Below is a small trained network, with its code and all its weights. Each question gives an input and a target symbol and asks what happens when units are switched off, that is, made to give their printed mean instead of their output.

import numpy as np


def w(rows, s, z=0):
    codes = np.array(rows[::2]) - 128.0
    scale = np.full(codes.shape[1], s)
    scale[-1] = z or s
    return codes * scale


def norm(h):
    return h / np.sqrt((h * h).mean(-1, keepdims=True) + 1e-5)


def f(y):
    return y / 2 * (1 + np.tanh(0.7978845608 * (y + 0.044715 * y**3)))


def softmax(a):
    e = np.exp(a - a.max(-1, keepdims=True))
    return e / e.sum(-1, keepdims=True)


def log_softmax(a):
    a = a - a.max(-1, keepdims=True)
    return a - np.log(np.exp(a).sum(-1, keepdims=True))


def net(x, mask):
    ids = ['αβγδεζηθλμξπτφψω'.index(c) for c in x.split()]
    T = len(ids)
    res = E[ids] + P[:T]
    r = norm(res)
    for j in range(3):
        rows = slice(3 * j, 3 * j + 3)
        q, k, v = (r @ M[0][rows].T for M in (Q, K, V))
        z = softmax(np.where(np.tri(T) > 0, q @ k.T / 3**0.5, -1e9)) @ v
        o = O[0][rows]
        res = res + np.where(mask[j], z, o[:, -1]) @ o[:, :-1]
    y = f(norm(res) @ A[0][:, :-1].T + A[0][:, -1])
    res = res + np.where(mask[3:15], y, B[0][:, -1]) @ B[0][:, :-1]
    return log_softmax(norm(res)[-1] @ U[:, :-1].T + U[:, -1])


Q, K, V, O, A, B = {}, {}, {}, {}, {}, {}
E = w([
[91,111,109,69,119,156,64],'α',
[98,109,100,86,97,182,83],'β',
[160,51,244,86,85,179,76],'γ',
[81,117,104,67,24,2,167],'δ',
[134,50,201,63,86,113,176],'ε',
[158,38,254,98,91,166,85],'ζ',
[52,124,72,73,151,147,58],'η',
[70,110,87,89,112,179,61],'θ',
[91,101,68,114,195,158,98],'λ',
[116,118,112,92,230,169,97],'μ',
[87,118,118,135,200,206,157],'ξ',
[203,100,224,95,142,170,39],'π',
[141,160,62,117,72,165,78],'τ',
[211,148,71,119,160,160,119],'φ',
[119,216,139,99,121,182,103],'ψ',
[121,204,87,152,154,119,154],'ω',
],0.003)
P = w([
[111,96,74,9,98,108,187],'0',
[110,107,71,64,98,130,172],'1',
[120,118,87,98,111,136,165],'2',
[107,119,89,140,115,145,137],'3',
[107,124,102,178,134,142,123],'4',
[104,130,99,217,136,144,106],'5',
[101,147,109,252,144,138,76],'6',
],0.0019)
Q[0] = w([
[208,142,174,109,110,104,134],'head 1',
[53,106,74,127,136,145,121],'head 1',
[153,162,132,107,91,82,169],'head 1',
[147,46,200,137,134,90,162],'head 2',
[162,148,103,89,140,97,197],'head 2',
[136,158,169,139,82,78,162],'head 2',
[152,110,116,111,117,135,64],'head 3',
[116,111,205,152,98,113,135],'head 3',
[151,136,163,82,118,84,247],'head 3',
],0.012)
K[0] = w([
[109,69,144,37,122,134,177],'head 1',
[135,201,105,198,132,111,63],'head 1',
[58,103,96,76,120,87,187],'head 1',
[115,16,173,61,70,150,132],'head 2',
[125,162,102,1,88,116,189],'head 2',
[81,70,114,105,103,84,161],'head 2',
[63,146,210,178,170,123,121],'head 3',
[167,32,137,118,114,93,94],'head 3',
[137,101,100,30,96,92,156],'head 3',
],0.0084)
V[0] = w([
[70,86,161,123,219,141,138],'head 1',
[103,223,80,130,118,106,157],'head 1',
[166,54,179,65,100,135,121],'head 1',
[3,152,112,153,110,49,136],'head 2',
[77,166,247,117,83,164,16],'head 2',
[27,168,71,121,65,44,117],'head 2',
[160,26,121,150,99,81,176],'head 3',
[162,154,73,110,165,88,67],'head 3',
[74,222,184,131,119,146,230],'head 3',
],0.0035)
O[0] = w([
[35,128,181,112,79,144,103,46],'head 1',
[192,149,123,74,126,92,168,176],'head 1',
[122,124,132,195,126,153,160,254],'head 1',
[91,134,252,130,174,179,113,19],'head 2',
[123,72,152,58,104,211,207,66],'head 2',
[118,120,199,150,196,224,86,180],'head 2',
[138,99,178,188,141,94,37,40],'head 3',
[147,123,86,95,89,76,122,140],'head 3',
[63,201,158,125,122,159,208,22],'head 3',
],0.0037,0.0009)
A[0] = w([
[147,36,182,82,67,21,154,155],'neuron 1',
[41,137,105,138,121,171,72,119],'neuron 2',
[77,254,128,179,154,77,106,185],'neuron 3',
[120,138,103,81,75,183,169,5],'neuron 4',
[203,126,49,169,213,188,140,173],'neuron 5',
[141,66,160,241,133,174,85,91],'neuron 6',
[120,153,231,236,165,107,85,54],'neuron 7',
[214,121,133,116,12,150,98,133],'neuron 8',
[85,100,178,63,143,234,139,157],'neuron 9',
[121,140,104,65,215,114,149,122],'neuron 10',
[156,164,84,66,205,120,111,89],'neuron 11',
[135,63,57,41,104,104,66,59],'neuron 12',
],0.0041,0.0018)
B[0] = w([
[99,120,220,9,98,77,103,252],'neuron 1',
[118,108,157,133,189,87,204,176],'neuron 2',
[247,90,189,123,153,76,185,185],'neuron 3',
[181,145,114,179,180,166,140,135],'neuron 4',
[86,92,184,59,73,127,58,215],'neuron 5',
[254,212,87,151,171,159,159,182],'neuron 6',
[139,67,49,197,73,249,179,153],'neuron 7',
[80,125,208,130,198,83,163,192],'neuron 8',
[191,137,76,128,116,41,130,230],'neuron 9',
[159,177,143,161,78,127,138,167],'neuron 10',
[153,178,176,180,100,206,132,188],'neuron 11',
[127,156,199,212,100,170,176,235],'neuron 12',
],0.0034,0.002)
U = w([
[130,64,224,25,75,57,147,188],'α',
[222,59,149,234,69,190,201,97],'β',
[131,135,130,128,125,130,134,24],'γ',
[158,117,117,119,158,131,102,63],'δ',
[154,118,114,118,153,135,113,87],'ε',
[142,118,113,129,139,139,119,29],'ζ',
[77,148,119,49,216,124,70,125],'η',
[116,59,48,65,200,167,84,147],'θ',
[85,128,172,207,213,119,61,250],'λ',
[18,185,174,223,54,135,172,197],'μ',
[92,142,123,152,227,41,234,135],'ξ',
[36,79,55,142,94,149,145,110],'π',
[137,172,173,109,45,233,2,98],'τ',
[179,156,42,156,49,15,69,181],'φ',
[133,198,47,39,60,196,220,159],'ψ',
[242,248,233,135,174,94,142,45],'ω',
],0.0069,0.002)

Each question gives the input, a string of symbols that net reads in full, and the target symbol t.
The units are the heads (3 rows each of Q, K, V and O) and the neurons (one row each of A and B). Each row of codes is followed by its name. A weight is (code - 128) times the scale printed after its matrix; where a second scale follows, it is the last column's (O, A, B and U).
mask holds one flag per unit, heads first, then neurons. A switched-off unit (its flag False) gives its mean, the last column of its rows in O or B, instead of its output. The means were averaged over made-up inputs and are rounded, as every weight is.
A unit's drop is (log p(t) with every unit on - log p(t) with that unit switched off) / (log p(t) with every unit on - log p(t) with every unit switched off).
The circuit of an input: a set's keep is (log p(t) with only the set's units on - log p(t) with every unit switched off) / (log p(t) with every unit on - log p(t) with every unit switched off). Starting from the 12 units with the biggest drops (on a tie, the unit counted first), units are removed one at a time, each time the one whose removal leaves the highest keep (on an exact tie, the one counted first), for as long as the keep stays at least 0.8.
units of the circuit, in order: the units of the circuit, biggest drop first
unit that matters most: the unit with the biggest drop
top k neurons: the k neurons with the biggest drops, biggest first
which heads matter: for each layer, one digit per head in row order, 1 if its drop is at least 0.15 and else 0, layers parted by /
input δ ε θ τ ψ ζ θ, target ψ: unit that matters most	head 3
input τ γ τ δ π η, target π: units of the circuit, in order	head 2; head 1
input δ π τ ψ ζ λ θ, target λ: top 4 neurons	neuron 2; neuron 12; neuron 1; neuron 7
input β θ λ μ φ ε ξ, target φ: which heads matter	010
input α ε ε, target β: which heads matter	101
input δ δ ψ δ θ μ, target μ: which heads matter	100
input ψ ε μ, target ψ: which heads matter	001
input ω δ μ ε δ π, target α: top 3 neurons	neuron 8; neuron 1; neuron 7
input θ δ φ γ β λ α, target λ: units of the circuit, in order	neuron 2; neuron 1; head 1
input μ τ τ, target τ: which heads matter	010
input ε ε ε ξ λ, target ξ: which heads matter	101
input τ δ α, target τ: which heads matter	110
input ψ θ θ ξ η ψ τ, target ψ: which heads matter	001
input ε φ ζ μ, target φ: units of the circuit, in order	head 2
input θ ψ δ δ μ ζ, target α: units of the circuit, in order	head 2; neuron 1
input μ ζ δ η λ δ μ, target μ: which heads matter	111
input ε ξ μ π ω ε τ, target ω: units of the circuit, in order	neuron 3; head 2; head 3
input μ γ δ δ ψ ω ω, target ω: units of the circuit, in order	head 1; head 2
input ξ δ τ, target τ: top 2 neurons	neuron 5; neuron 1
input θ ψ α ε ψ η β, target ψ: unit that matters most	head 3
input δ ε π, target α: units of the circuit, in order	head 2; neuron 8; neuron 1
